Below is a small trained network, with its code and all its weights. Each question gives an input and a class and asks what happens when units are switched off, that is, made to give their printed mean instead of their output.

import numpy as np


def w(rows, s, z=0):
    codes = np.array(rows[::2]) - 128.0
    scale = np.full(codes.shape[1], s)
    scale[-1] = z or s
    return codes * scale


def f(y):
    return y / 2 * (1 + np.tanh(0.7978845608 * (y + 0.044715 * y**3)))


def log_softmax(a):
    a = a - a.max(-1, keepdims=True)
    return a - np.log(np.exp(a).sum(-1, keepdims=True))


def net(x, mask):
    res = np.array(x, float).reshape(1, 7) / 4 @ E
    y = f(res @ A[0][:, :-1].T + A[0][:, -1])
    res = res + np.where(mask, y, B[0][:, -1]) @ B[0][:, :-1]
    return log_softmax(res[-1] @ U[:, :-1].T + U[:, -1])


A, B = {}, {}
E = w([
[153,149,150,155,118,133,182,112,146,113],'x0',
[179,153,132,18,196,137,93,254,132,135],'x1',
[39,99,96,104,113,146,93,135,87,136],'x2',
[164,38,48,184,198,83,147,151,143,105],'x3',
[104,124,111,171,129,163,102,148,144,191],'x4',
[121,75,174,147,111,87,216,198,62,130],'x5',
[60,128,80,102,158,210,139,134,141,4],'x6',
],0.0089)
A[0] = w([
[139,131,204,91,112,113,144,154,56,154,182],'neuron 1',
[147,78,14,126,228,132,68,152,146,114,202],'neuron 2',
[112,84,75,199,149,99,187,82,150,66,189],'neuron 3',
[156,100,158,254,63,157,191,62,138,153,137],'neuron 4',
[112,83,88,129,157,84,207,155,104,91,198],'neuron 5',
[178,174,207,133,65,106,164,66,106,174,252],'neuron 6',
[162,191,157,52,154,122,71,163,142,124,241],'neuron 7',
[26,111,67,128,59,163,55,39,116,126,202],'neuron 8',
[188,89,87,181,172,133,118,129,167,88,158],'neuron 9',
[231,115,166,71,155,109,97,172,109,174,153],'neuron 10',
[100,197,126,58,135,225,101,127,138,46,163],'neuron 11',
[170,80,74,125,187,104,172,115,130,74,161],'neuron 12',
],0.0076,0.0041)
B[0] = w([
[129,85,219,84,97,103,143,192,89,175,205],'neuron 1',
[135,125,24,159,214,162,97,150,153,137,237],'neuron 2',
[133,95,126,188,131,114,132,44,84,53,221],'neuron 3',
[98,174,171,255,116,76,178,69,158,102,238],'neuron 4',
[152,56,100,122,114,139,164,135,29,78,204],'neuron 5',
[168,161,233,157,29,23,120,97,204,166,253],'neuron 6',
[191,201,164,43,166,163,139,141,194,165,238],'neuron 7',
[8,127,132,99,117,124,29,12,30,187,253],'neuron 8',
[177,113,42,163,174,141,150,95,123,121,185],'neuron 9',
[215,90,143,82,113,139,79,202,181,213,210],'neuron 10',
[49,180,184,39,147,234,186,74,192,69,255],'neuron 11',
[222,40,75,121,128,186,140,100,101,56,193],'neuron 12',
],0.0072,0.0091)
U = w([
[20,129,113,110,111,146,1,70,64,170,146],'0',
[222,141,174,84,70,89,84,135,183,182,48],'1',
[97,169,163,253,72,86,175,66,175,127,126],'2',
[160,51,69,166,155,155,152,92,74,44,140],'3',
[88,204,150,44,165,212,186,118,199,81,109],'4',
[90,59,159,125,87,130,212,250,44,149,253],'5',
[173,126,53,144,232,164,73,201,192,180,81],'6',
],0.0081,0.0032)

Each question gives the input, the list of numbers given to net, and the class t.
The units are the neurons (one row each of A and B). Each row of codes is followed by its name. A weight is (code - 128) times the scale printed after its matrix; where a second scale follows, it is the last column's (A, B and U).
mask holds one flag per neuron, in row order. A switched-off neuron (its flag False) gives its mean, the last column of its row in B, instead of its output. The means were averaged over made-up inputs and are rounded, as every weight is.
A unit's drop is (log p(t) with every unit on - log p(t) with that unit switched off) / (log p(t) with every unit on - log p(t) with every unit switched off).
The circuit of an input: a set's keep is (log p(t) with only the set's units on - log p(t) with every unit switched off) / (log p(t) with every unit on - log p(t) with every unit switched off). Starting from all 12 units, units are removed one at a time, each time the one whose removal leaves the highest keep (on an exact tie, the one counted first), for as long as the keep stays at least 0.8.
units of the circuit, in order: the units of the circuit, biggest drop first
most important unit: the unit with the biggest drop
top k neurons: the k neurons with the biggest drops, biggest first
drop when u is switched off: that unit's drop, to one decimal
input [-7,1,4,-3,-8,-6,1], class 4: top 2 neurons : neuron 11; neuron 7
input [0,1,5,-7,-3,3,-1], class 1: most important unit : neuron 6
input [2,2,4,-5,-2,8,-6], class 1: top 2 neurons : neuron 6; neuron 10
input [0,3,4,1,-1,6,6], class 3: units of the circuit, in order : neuron 5; neuron 6
input [7,-3,4,6,-2,0,-3], class 3: top 3 neurons : neuron 12; neuron 5; neuron 6
input [-2,-1,-4,-4,-5,-1,0], class 1: units of the circuit, in order : neuron 6; neuron 4
input [3,-4,0,-2,7,0,7], class 0: top 2 neurons : neuron 8; neuron 6
input [-6,3,-3,0,-3,7,7], class 3: top 3 neurons : neuron 5; neuron 12; neuron 6
input [-3,6,5,-2,-1,-4,-4], class 6: units of the circuit, in order : neuron 6; neuron 10
input [7,-6,-7,8,3,6,1], class 3: top 3 neurons : neuron 12; neuron 5; neuron 9
input [-4,5,-7,3,-6,2,8], class 3: top 2 neurons : neuron 12; neuron 5
input [4,-4,-5,1,-1,6,5], class 3: top 4 neurons : neuron 5; neuron 12; neuron 3; neuron 6
input [7,-4,4,1,8,-6,-1], class 0: top 2 neurons : neuron 8; neuron 6
input [0,3,6,5,-4,-4,5], class 3: units of the circuit, in order : neuron 12
input [-6,0,3,-1,-4,1,-3], class 1: drop when neuron 5 is switched off : 0.3
input [-7,2,-8,5,-3,-5,-7], class 6: drop when neuron 2 is switched off : 0.2
input [3,6,7,4,-4,-8,-1], class 6: drop when neuron 2 is switched off : 1.2
